Below are the code and all the weights of a small trained network. Each question names an input and a class and asks about switching units off, where a switched-off unit gives its printed mean instead of its output.

import numpy as np


def w(rows, s, z=0):
    codes = np.array(rows[::2]) - 128.0
    scale = np.full(codes.shape[1], s)
    scale[-1] = z or s
    return codes * scale


def f(y):
    return y / 2 * (1 + np.tanh(0.7978845608 * (y + 0.044715 * y**3)))


def log_softmax(a):
    a = a - a.max(-1, keepdims=True)
    return a - np.log(np.exp(a).sum(-1, keepdims=True))


def net(x, mask):
    res = np.array(x, float).reshape(1, 8) / 4 @ E
    y = f(res @ A[0][:, :-1].T + A[0][:, -1])
    res = res + np.where(mask, y, B[0][:, -1]) @ B[0][:, :-1]
    return log_softmax(res[-1] @ U[:, :-1].T + U[:, -1])


A, B = {}, {}
E = w([
[160,130,127,117,147,125,134,110,124],'x0',
[234,155,51,133,91,221,83,210,248],'x1',
[117,122,121,126,115,142,136,129,118],'x2',
[113,128,144,131,128,121,130,141,139],'x3',
[255,105,232,232,18,122,73,149,87],'x4',
[136,250,196,21,202,231,36,177,5],'x5',
[159,143,113,149,154,115,99,111,122],'x6',
[98,122,149,114,108,124,142,150,143],'x7',
],0.0097)
A[0] = w([
[61,124,149,87,185,129,128,112,67,89],'n0',
[138,135,162,107,169,174,95,185,88,3],'n1',
[149,90,131,95,177,185,94,166,202,61],'n2',
[158,138,53,93,126,173,92,201,178,15],'n3',
[136,197,216,105,109,202,68,100,111,78],'n4',
[61,168,122,62,175,143,105,103,79,129],'n5',
[188,203,159,143,121,165,161,190,118,2],'n6',
[204,108,227,167,28,90,101,167,38,165],'n7',
[172,155,125,96,136,222,96,217,106,101],'n8',
[74,161,96,74,196,119,106,99,44,153],'n9',
[79,59,93,180,129,88,153,31,195,5],'n10',
[229,88,80,178,41,93,151,163,194,109],'n11',
[79,177,2,112,155,114,178,155,144,66],'n12',
[149,162,155,116,108,141,95,135,147,57],'n13',
[82,204,49,98,135,111,158,107,184,217],'n14',
[94,98,174,177,136,71,168,89,47,10],'n15',
[150,79,108,82,166,136,163,134,198,63],'n16',
[92,40,71,194,108,48,151,51,195,212],'n17',
[146,148,199,176,67,106,99,134,56,31],'n18',
[192,83,116,225,70,156,135,127,212,110],'n19',
[162,158,68,97,128,202,83,196,228,150],'n20',
[203,116,134,220,44,134,155,127,189,126],'n21',
],0.0093,0.0076)
B[0] = w([
[120,166,166,88,139,160,100,194,134,175],'n0',
[197,112,48,179,102,83,155,78,199,159],'n1',
[150,157,172,129,142,126,158,89,78,157],'n2',
[114,42,178,109,198,32,211,126,64,171],'n3',
[145,77,172,115,146,67,199,101,134,181],'n4',
[118,147,133,103,118,185,108,165,155,191],'n5',
[143,145,80,126,39,127,120,147,155,152],'n6',
[183,80,62,203,151,111,198,40,121,221],'n7',
[135,99,123,131,152,94,150,121,79,196],'n8',
[93,175,183,123,93,183,63,169,141,198],'n9',
[122,91,215,94,213,121,186,144,41,192],'n10',
[88,196,112,74,114,150,44,156,172,220],'n11',
[167,111,103,186,105,85,206,114,186,172],'n12',
[143,146,81,113,112,120,132,146,150,140],'n13',
[195,88,188,160,158,148,162,101,64,190],'n14',
[187,107,87,185,81,82,229,30,189,174],'n15',
[135,166,80,133,111,150,144,89,173,147],'n16',
[214,2,129,184,116,75,217,86,132,250],'n17',
[109,44,174,86,198,73,195,141,74,165],'n18',
[88,235,114,125,129,136,66,147,146,213],'n19',
[188,46,120,194,126,52,178,68,161,212],'n20',
[64,199,121,55,90,175,62,164,124,214],'n21',
],0.0088,0.022)
U = w([
[132,65,181,115,217,141,173,129,21,253],'0',
[162,81,42,187,83,142,177,98,182,91],'1',
[34,233,146,22,97,209,2,239,116,136],'2',
],0.0094,0.0033)

Each question gives the input, the list of numbers given to net, and the class t.
The units are the neurons (one row each of A and B). Each row of codes is followed by its name. A weight is (code - 128) times the scale printed after its matrix; where a second scale follows, it is the last column's (A, B and U).
mask holds one flag per neuron, in row order. A switched-off neuron (its flag False) gives its mean, the last column of its row in B, instead of its output. The means were averaged over made-up inputs and are rounded, as every weight is.
A unit's drop is (log p(t) with every unit on - log p(t) with that unit switched off) / (log p(t) with every unit on - log p(t) with every unit switched off).
The circuit of an input: a set's keep is (log p(t) with only the set's units on - log p(t) with every unit switched off) / (log p(t) with every unit on - log p(t) with every unit switched off). Starting from the 12 units with the biggest drops (on a tie, the unit counted first), units are removed one at a time, each time the one whose removal leaves the highest keep (on an exact tie, the one counted first), for as long as the keep stays at least 0.8.
circuit, biggest first: the units of the circuit, biggest drop first
most important unit: the unit with the biggest drop
k most important neurons: the k neurons with the biggest drops, biggest first
drop when u is switched off: that unit's drop, to one decimal
input [-3,3,-3,1,3,0,-2,7], class 2: most important unit : n17
input [-2,1,-4,-2,8,8,-4,5], class 1: 2 most important neurons : [n1, n7]
input [7,4,-8,6,1,5,-5,4], class 1: 3 most important neurons : [n10, n1, n6]
input [2,7,3,-8,8,0,-6,7], class 2: 4 most important neurons : [n21, n11, n17, n19]
input [1,2,2,5,5,0,7,-4], class 2: circuit, biggest first : [n17, n21]
input [8,8,-7,7,-7,4,-7,1], class 0: 2 most important neurons : [n3, n14]
input [-5,3,-7,3,4,6,-8,7], class 1: 2 most important neurons : [n1, n10]
input [6,0,5,8,-1,-8,-1,-4], class 0: 2 most important neurons : [n10, n17]
input [6,3,-6,-3,8,8,-7,-8], class 1: 3 most important neurons : [n1, n6, n7]
input [3,4,2,2,5,-3,0,-6], class 2: circuit, biggest first : [n21, n11]
input [-8,8,-8,2,-4,4,-6,7], class 0: 2 most important neurons : [n3, n2]
input [-4,-5,3,2,6,-2,-2,8], class 1: 2 most important neurons : [n15, n7]
input [-3,4,7,-7,0,3,2,-7], class 0: 3 most important neurons : [n3, n15, n7]
input [-2,-4,-1,1,-3,-8,4,4], class 0: circuit, biggest first : [n10]
input [-6,-4,-7,6,1,0,7,-1], class 1: 4 most important neurons : [n10, n3, n14, n15]
input [4,8,4,6,-5,2,8,1], class 0: 2 most important neurons : [n3, n14]
input [7,-5,-6,4,2,-1,-8,8], class 1: 2 most important neurons : [n15, n10]
input [-5,0,-3,6,-1,-2,4,-3], class 0: 2 most important neurons : [n15, n7]
input [4,5,6,-4,7,6,-4,-5], class 1: 3 most important neurons : [n6, n1, n7]
input [-4,6,-3,0,-3,1,-2,-1], class 0: circuit, biggest first : [n3]
input [4,-1,-5,3,-3,-3,-2,-5], class 0: drop when n20 is switched off : 0.1
input [-2,-3,-1,5,-7,-6,7,5], class 0: drop when n10 is switched off : 2.2
input [-1,-2,-7,-3,-6,3,3,-7], class 2: drop when n17 is switched off : 0.0
input [-6,4,1,-5,-2,1,6,2], class 0: drop when n7 is switched off : 0.2
